Below is a small trained network, with its code and all its weights. Each question gives an input and a class and asks what happens when units are switched off, that is, made to give their printed mean instead of their output.

import numpy as np


def w(rows, s, z=0):
    codes = np.array(rows[::2]) - 128.0
    scale = np.full(codes.shape[1], s)
    scale[-1] = z or s
    return codes * scale


def f(y):
    return y / 2 * (1 + np.tanh(0.7978845608 * (y + 0.044715 * y**3)))


def log_softmax(a):
    a = a - a.max(-1, keepdims=True)
    return a - np.log(np.exp(a).sum(-1, keepdims=True))


def net(x, mask):
    res = np.array(x, float).reshape(1, 4) / 4 @ E
    y = f(res @ A[0][:, :-1].T + A[0][:, -1])
    res = res + np.where(mask, y, B[0][:, -1]) @ B[0][:, :-1]
    return log_softmax(res[-1] @ U[:, :-1].T + U[:, -1])


A, B = {}, {}
E = w([
[143,39,117],'x0',
[172,82,166],'x1',
[227,175,255],'x2',
[231,221,56],'x3',
],0.0074)
A[0] = w([
[192,177,254,83],'neuron 0',
[76,163,31,54],'neuron 1',
[173,109,169,214],'neuron 2',
[135,135,108,65],'neuron 3',
[247,163,115,73],'neuron 4',
[148,133,67,1],'neuron 5',
[141,133,157,97],'neuron 6',
[87,198,124,55],'neuron 7',
[86,147,113,129],'neuron 8',
[153,85,126,219],'neuron 9',
[229,181,140,92],'neuron 10',
[120,144,188,126],'neuron 11',
[87,150,249,116],'neuron 12',
],0.017,0.0079)
B[0] = w([
[204,136,253,254],'neuron 0',
[120,130,5,189],'neuron 1',
[113,20,172,211],'neuron 2',
[154,179,153,121],'neuron 3',
[242,78,125,218],'neuron 4',
[125,211,132,135],'neuron 5',
[104,134,177,139],'neuron 6',
[155,251,160,140],'neuron 7',
[64,144,104,149],'neuron 8',
[183,49,88,188],'neuron 9',
[250,112,130,223],'neuron 10',
[78,105,166,168],'neuron 11',
[12,82,189,212],'neuron 12',
],0.023,0.012)
U = w([
[126,119,249,108],'0',
[110,171,111,146],'1',
[213,138,183,136],'2',
[59,120,168,2],'3',
[129,115,124,146],'4',
[119,70,182,144],'5',
[88,72,141,149],'6',
],0.013,0.0051)

Each question gives the input, the list of numbers given to net, and the class t.
The units are the neurons (one row each of A and B). Each row of codes is followed by its name. A weight is (code - 128) times the scale printed after its matrix; where a second scale follows, it is the last column's (A, B and U).
mask holds one flag per neuron, in row order. A switched-off neuron (its flag False) gives its mean, the last column of its row in B, instead of its output. The means were averaged over made-up inputs and are rounded, as every weight is.
A unit's drop is (log p(t) with every unit on - log p(t) with that unit switched off) / (log p(t) with every unit on - log p(t) with every unit switched off).
The circuit of an input: a set's keep is (log p(t) with only the set's units on - log p(t) with every unit switched off) / (log p(t) with every unit on - log p(t) with every unit switched off). Starting from the 12 units with the biggest drops (on a tie, the unit counted first), units are removed one at a time, each time the one whose removal leaves the highest keep (on an exact tie, the one counted first), for as long as the keep stays at least 0.8.
circuit, biggest first: the units of the circuit, biggest drop first
unit that matters most: the unit with the biggest drop
top k neurons: the k neurons with the biggest drops, biggest first
drop when u is switched off: that unit's drop, to one decimal
input [-2,1,-2,-7], class 3: circuit, biggest first -> (neuron 0; neuron 4; neuron 10)
input [-8,3,6,0], class 0: unit that matters most -> neuron 12
input [0,-1,-6,-3], class 1: top 2 neurons -> (neuron 2; neuron 12)
input [1,-3,-3,6], class 1: circuit, biggest first -> (neuron 0; neuron 1; neuron 2)
input [4,8,-8,-2], class 4: circuit, biggest first -> (neuron 2; neuron 0)
input [8,-8,-4,0], class 6: top 2 neurons -> (neuron 7; neuron 10)
input [-8,3,-2,-1], class 3: circuit, biggest first -> (neuron 0; neuron 10; neuron 4)
input [-5,-3,-5,-7], class 1: top 2 neurons -> (neuron 2; neuron 1)
input [-3,3,-6,-8], class 3: top 4 neurons -> (neuron 4; neuron 10; neuron 2; neuron 8)
input [5,8,-8,1], class 4: top 3 neurons -> (neuron 12; neuron 2; neuron 0)
input [8,-6,1,3], class 6: top 4 neurons -> (neuron 0; neuron 10; neuron 4; neuron 7)
input [7,-3,-1,3], class 6: top 4 neurons -> (neuron 0; neuron 10; neuron 4; neuron 7)
input [2,6,0,1], class 5: top 2 neurons -> (neuron 0; neuron 10)
input [0,1,-3,-8], class 6: unit that matters most -> neuron 0
input [2,4,-6,8], class 1: top 2 neurons -> (neuron 0; neuron 1)
input [8,-7,-2,-2], class 6: drop when neuron 10 is switched off -> 0.2
input [2,8,0,-1], class 5: drop when neuron 1 is switched off -> 0.1
input [-6,2,-5,-6], class 3: drop when neuron 4 is switched off -> 0.2
input [5,-6,2,-6], class 6: drop when neuron 4 is switched off -> 0.1
input [-3,1,5,1], class 0: unit that matters most -> neuron 12
